Here is a tiny trained network, its code and every weight. The questions are about switching its units off for an input and a class, where a switched-off unit gives its printed mean instead of its output.

import numpy as np


def w(rows, s, z=0):
    codes = np.array(rows[::2]) - 128.0
    scale = np.full(codes.shape[1], s)
    scale[-1] = z or s
    return codes * scale


def f(y):
    return y / 2 * (1 + np.tanh(0.7978845608 * (y + 0.044715 * y**3)))


def log_softmax(a):
    a = a - a.max(-1, keepdims=True)
    return a - np.log(np.exp(a).sum(-1, keepdims=True))


def net(x, mask):
    res = np.array(x, float).reshape(1, 7) / 4 @ E
    y = f(res @ A[0][:, :-1].T + A[0][:, -1])
    res = res + np.where(mask, y, B[0][:, -1]) @ B[0][:, :-1]
    return log_softmax(res[-1] @ U[:, :-1].T + U[:, -1])


A, B = {}, {}
E = w([
[169,134,119,195,221,163,69,90,184,254,112],'x0',
[204,116,50,73,107,82,110,7,148,102,130],'x1',
[91,95,81,190,87,179,128,89,131,138,145],'x2',
[190,94,125,82,175,169,82,88,78,119,48],'x3',
[144,77,108,162,231,58,243,161,123,186,169],'x4',
[112,162,68,153,84,52,116,137,123,133,18],'x5',
[104,65,141,202,124,65,53,104,71,47,117],'x6',
],0.0084)
A[0] = w([
[111,158,175,72,114,192,175,190,142,139,165,183],'N0',
[131,122,102,97,75,122,151,63,160,95,91,40],'N1',
[84,157,76,178,96,97,154,171,147,141,120,226],'N2',
[104,124,175,127,110,102,84,128,102,63,171,71],'N3',
[144,114,108,131,74,146,93,121,98,102,51,215],'N4',
[131,129,140,74,110,155,135,175,176,120,142,162],'N5',
[158,166,63,97,119,92,118,53,156,91,137,156],'N6',
[147,104,117,162,169,154,107,38,151,186,133,176],'N7',
[50,145,107,156,84,91,122,173,159,137,106,115],'N8',
[169,146,19,71,98,130,166,78,153,120,137,145],'N9',
[95,118,144,144,112,91,179,132,86,103,159,92],'N10',
[75,128,158,191,158,152,124,156,92,86,109,116],'N11',
[164,115,74,159,170,167,97,66,150,189,145,198],'N12',
[150,116,112,126,194,94,199,150,116,208,119,224],'N13',
[39,67,84,160,104,122,254,159,112,66,221,236],'N14',
[182,93,160,138,200,31,196,165,155,154,153,144],'N15',
[169,138,89,83,83,100,153,77,137,132,118,161],'N16',
[128,138,118,143,147,167,154,133,197,220,205,254],'N17',
[155,114,121,173,158,157,105,51,170,150,112,86],'N18',
],0.0098,0.0033)
B[0] = w([
[149,190,177,102,149,191,129,200,66,107,150,210],'N0',
[117,125,69,67,120,113,61,60,123,104,113,169],'N1',
[124,123,193,171,1,100,156,162,91,114,102,180],'N2',
[180,102,100,158,139,164,168,193,183,147,38,172],'N3',
[165,103,125,146,96,36,165,128,169,178,109,194],'N4',
[130,161,142,113,142,152,163,158,72,118,154,168],'N5',
[137,143,94,89,80,106,130,79,85,92,171,193],'N6',
[181,46,157,161,190,111,75,137,112,80,124,193],'N7',
[96,111,144,169,32,90,154,135,97,136,158,169],'N8',
[18,208,124,56,128,110,115,126,138,192,197,194],'N9',
[140,89,175,142,91,110,106,125,114,117,156,168],'N10',
[106,124,141,101,154,65,120,134,156,193,163,168],'N11',
[196,54,193,154,196,156,111,156,134,110,135,200],'N12',
[170,89,93,123,210,101,104,127,180,187,87,211],'N13',
[141,90,196,201,26,92,147,194,90,141,167,247],'N14',
[167,65,102,85,148,24,24,55,148,160,148,216],'N15',
[63,183,71,83,70,102,147,78,117,125,128,180],'N16',
[125,190,101,173,142,158,252,237,239,180,85,226],'N17',
[154,51,172,152,151,104,87,135,114,126,135,174],'N18',
],0.0083,0.015)
U = w([
[185,147,116,166,169,187,160,164,193,120,1,163],'0',
[124,181,79,114,48,136,137,70,68,34,108,121],'1',
[67,188,87,132,153,154,152,66,91,116,79,33],'2',
[109,202,198,138,110,236,163,185,49,91,170,157],'3',
[116,168,138,130,153,181,118,69,167,75,164,46],'4',
[173,89,200,187,98,116,97,123,80,89,148,131],'5',
[147,127,65,74,183,123,65,60,102,112,142,109],'6',
[94,179,106,156,86,109,165,150,168,193,110,252],'7',
],0.0096,0.004)

Each question gives the input, the list of numbers given to net, and the class t.
The units are the neurons (one row each of A and B). Each row of codes is followed by its name. A weight is (code - 128) times the scale printed after its matrix; where a second scale follows, it is the last column's (A, B and U).
mask holds one flag per neuron, in row order. A switched-off neuron (its flag False) gives its mean, the last column of its row in B, instead of its output. The means were averaged over made-up inputs and are rounded, as every weight is.
A unit's drop is (log p(t) with every unit on - log p(t) with that unit switched off) / (log p(t) with every unit on - log p(t) with every unit switched off).
The circuit of an input: a set's keep is (log p(t) with only the set's units on - log p(t) with every unit switched off) / (log p(t) with every unit on - log p(t) with every unit switched off). Starting from the 12 units with the biggest drops (on a tie, the unit counted first), units are removed one at a time, each time the one whose removal leaves the highest keep (on an exact tie, the one counted first), for as long as the keep stays at least 0.8.
circuit, biggest first: the units of the circuit, biggest drop first
unit that matters most: the unit with the biggest drop
k most important neurons: the k neurons with the biggest drops, biggest first
drop when u is switched off: that unit's drop, to one decimal
input [-5,-5,6,-4,-7,6,-1], class 5: circuit, biggest first : [N17]
input [6,4,1,-5,5,7,-1], class 0: circuit, biggest first : [N12, N13]
input [-1,1,7,8,4,3,-5], class 6: circuit, biggest first : [N17, N14]
input [-4,-1,-6,0,-6,-7,4], class 3: 3 most important neurons : [N13, N17, N15]
input [8,-4,-6,-3,6,-5,8], class 6: circuit, biggest first : [N15, N14]
input [2,6,-6,-5,-1,-6,-2], class 4: 2 most important neurons : [N14, N4]
input [1,-6,-6,-5,-5,-1,5], class 3: 2 most important neurons : [N15, N13]
input [0,1,1,-1,3,-7,-4], class 0: 2 most important neurons : [N17, N13]
input [1,4,-4,8,-5,-3,6], class 6: 3 most important neurons : [N14, N2, N17]
input [-2,1,-6,-7,-8,2,5], class 7: 4 most important neurons : [N3, N4, N7, N0]
input [5,3,5,5,6,5,4], class 6: 2 most important neurons : [N14, N13]
input [-6,4,1,3,5,-8,-3], class 3: 2 most important neurons : [N0, N4]
input [1,-7,7,4,3,-8,-7], class 0: 3 most important neurons : [N17, N13, N9]
input [-2,-1,-8,2,-3,4,1], class 0: most important neuron : [N9]
input [-2,5,-8,3,-5,-7,4], class 1: 2 most important neurons : [N15, N13]
input [-3,-2,0,3,0,-1,0], class 3: 2 most important neurons : [N15, N13]
input [-5,-2,-3,-8,7,2,-3], class 5: drop when N14 is switched off : 0.2
input [8,-3,-1,5,7,-1,2], class 0: drop when N17 is switched off : 1.0
input [-7,8,5,-5,2,-7,-2], class 3: drop when N14 is switched off : 0.7
input [8,1,5,0,8,-6,-1], class 0: unit that matters most : N17
